Here is a tiny trained network, its code and every weight. The questions are about switching its units off for an input and a class, where a switched-off unit gives its printed mean instead of its output.

import numpy as np


def w(rows, s, z=0):
    codes = np.array(rows[::2]) - 128.0
    scale = np.full(codes.shape[1], s)
    scale[-1] = z or s
    return codes * scale


def norm(h):
    return h / np.sqrt((h * h).mean(-1, keepdims=True) + 1e-5)


def f(y):
    return np.maximum(y, 0)


def log_softmax(a):
    a = a - a.max(-1, keepdims=True)
    return a - np.log(np.exp(a).sum(-1, keepdims=True))


def net(x, mask):
    res = np.array(x, float).reshape(1, 4) / 4 @ E
    u = 0
    for l in range(3):
        y = f(norm(res) @ A[l][:, :-1].T + A[l][:, -1])
        res = res + np.where(mask[u : u + 3], y, B[l][:, -1]) @ B[l][:, :-1]
        u += 3
    return log_softmax(norm(res)[-1] @ U[:, :-1].T + U[:, -1])


A, B = {}, {}
E = w([
[160,66,182,150,78,124,7,74,137,113],'x0',
[92,157,92,82,187,210,92,191,86,158],'x1',
[111,104,193,83,174,95,222,212,122,161],'x2',
[36,214,66,102,125,150,108,152,101,125],'x3',
],0.013)
A[0] = w([
[133,100,239,207,121,81,230,101,170,120,64],'L0N1',
[93,162,115,80,229,151,160,254,127,192,248],'L0N2',
[197,102,182,57,122,74,183,99,104,56,48],'L0N3',
],0.0087,0.0013)
B[0] = w([
[163,98,125,185,81,5,184,186,79,141,204],'L0N1',
[61,196,116,101,211,189,152,90,15,38,249],'L0N2',
[103,80,206,224,69,61,111,106,164,219,174],'L0N3',
],0.012,0.013)
A[1] = w([
[189,23,117,153,172,117,158,123,194,165,1],'L1N1',
[108,165,134,11,235,192,138,98,117,175,89],'L1N2',
[116,143,96,255,155,78,57,34,133,98,185],'L1N3',
],0.0076,0.0032)
B[1] = w([
[188,99,223,73,84,178,207,100,222,113,167],'L1N1',
[112,110,183,56,174,153,175,180,46,173,254],'L1N2',
[171,80,99,73,114,247,77,188,153,101,255],'L1N3',
],0.011,0.0072)
A[2] = w([
[167,136,66,105,108,213,3,134,121,142,183],'L2N1',
[183,110,173,138,103,123,254,90,77,67,140],'L2N2',
[203,122,188,223,197,99,85,83,137,169,4],'L2N3',
],0.0087,0.0035)
B[2] = w([
[95,200,92,126,109,126,116,93,180,47,254],'L2N1',
[109,114,121,137,134,107,81,118,177,219,245],'L2N2',
[231,107,152,64,191,187,88,7,218,162,169],'L2N3',
],0.014,0.008)
U = w([
[246,12,224,191,39,72,151,56,210,194,120],'0',
[179,181,60,134,36,206,68,43,200,20,129],'1',
[61,203,100,29,212,216,213,171,1,122,169],'2',
[83,175,127,186,111,2,242,181,77,210,4],'3',
],0.0099,0.0033)

Each question gives the input, the list of numbers given to net, and the class t.
The units are the neurons (one row each of A and B). Each row of codes is followed by its name. A weight is (code - 128) times the scale printed after its matrix; where a second scale follows, it is the last column's (A, B and U).
mask holds one flag per neuron, layer by layer. A switched-off neuron (its flag False) gives its mean, the last column of its row in B, instead of its output. The means were averaged over made-up inputs and are rounded, as every weight is.
A unit's drop is (log p(t) with every unit on - log p(t) with that unit switched off) / (log p(t) with every unit on - log p(t) with every unit switched off).
The circuit of an input: a set's keep is (log p(t) with only the set's units on - log p(t) with every unit switched off) / (log p(t) with every unit on - log p(t) with every unit switched off). Starting from all 9 units, units are removed one at a time, each time the one whose removal leaves the highest keep (on an exact tie, the one counted first), for as long as the keep stays at least 0.8.
circuit, biggest first: the units of the circuit, biggest drop first
top k neurons: the k neurons with the biggest drops, biggest first
top k neurons in layer l: the k neurons of layer l with the biggest drops, biggest first
drop of u: that unit's drop, to one decimal
input [-6,-1,-7,-1], class 1: circuit, biggest first -> (L0N2)
input [3,3,-5,8], class 1: top 2 neurons -> (L0N2 L2N1)
input [4,7,-1,-7], class 1: circuit, biggest first -> (L0N1 L2N1)
input [-3,3,4,-6], class 3: circuit, biggest first -> (L0N1 L2N2)
input [6,6,0,0], class 1: circuit, biggest first -> (L0N2 L2N1)
input [8,8,4,-6], class 0: top 2 neurons -> (L0N2 L1N3)
input [-8,-6,4,-4], class 0: circuit, biggest first -> (L0N3 L2N2)
input [-2,2,7,-6], class 3: top 2 neurons -> (L0N2 L0N1)
input [1,-3,-2,0], class 0: top 2 neurons -> (L0N2 L0N1)
input [4,5,6,-5], class 0: top 2 neurons in layer 0 -> (L0N3 L0N1)
input [8,7,-2,5], class 1: drop of L0N2 -> 0.9
input [3,8,-6,5], class 1: drop of L0N1 -> -0.2
input [-6,-6,-4,-2], class 0: drop of L0N1 -> 0.0
input [-5,4,-7,-4], class 1: top neuron -> (L0N2)
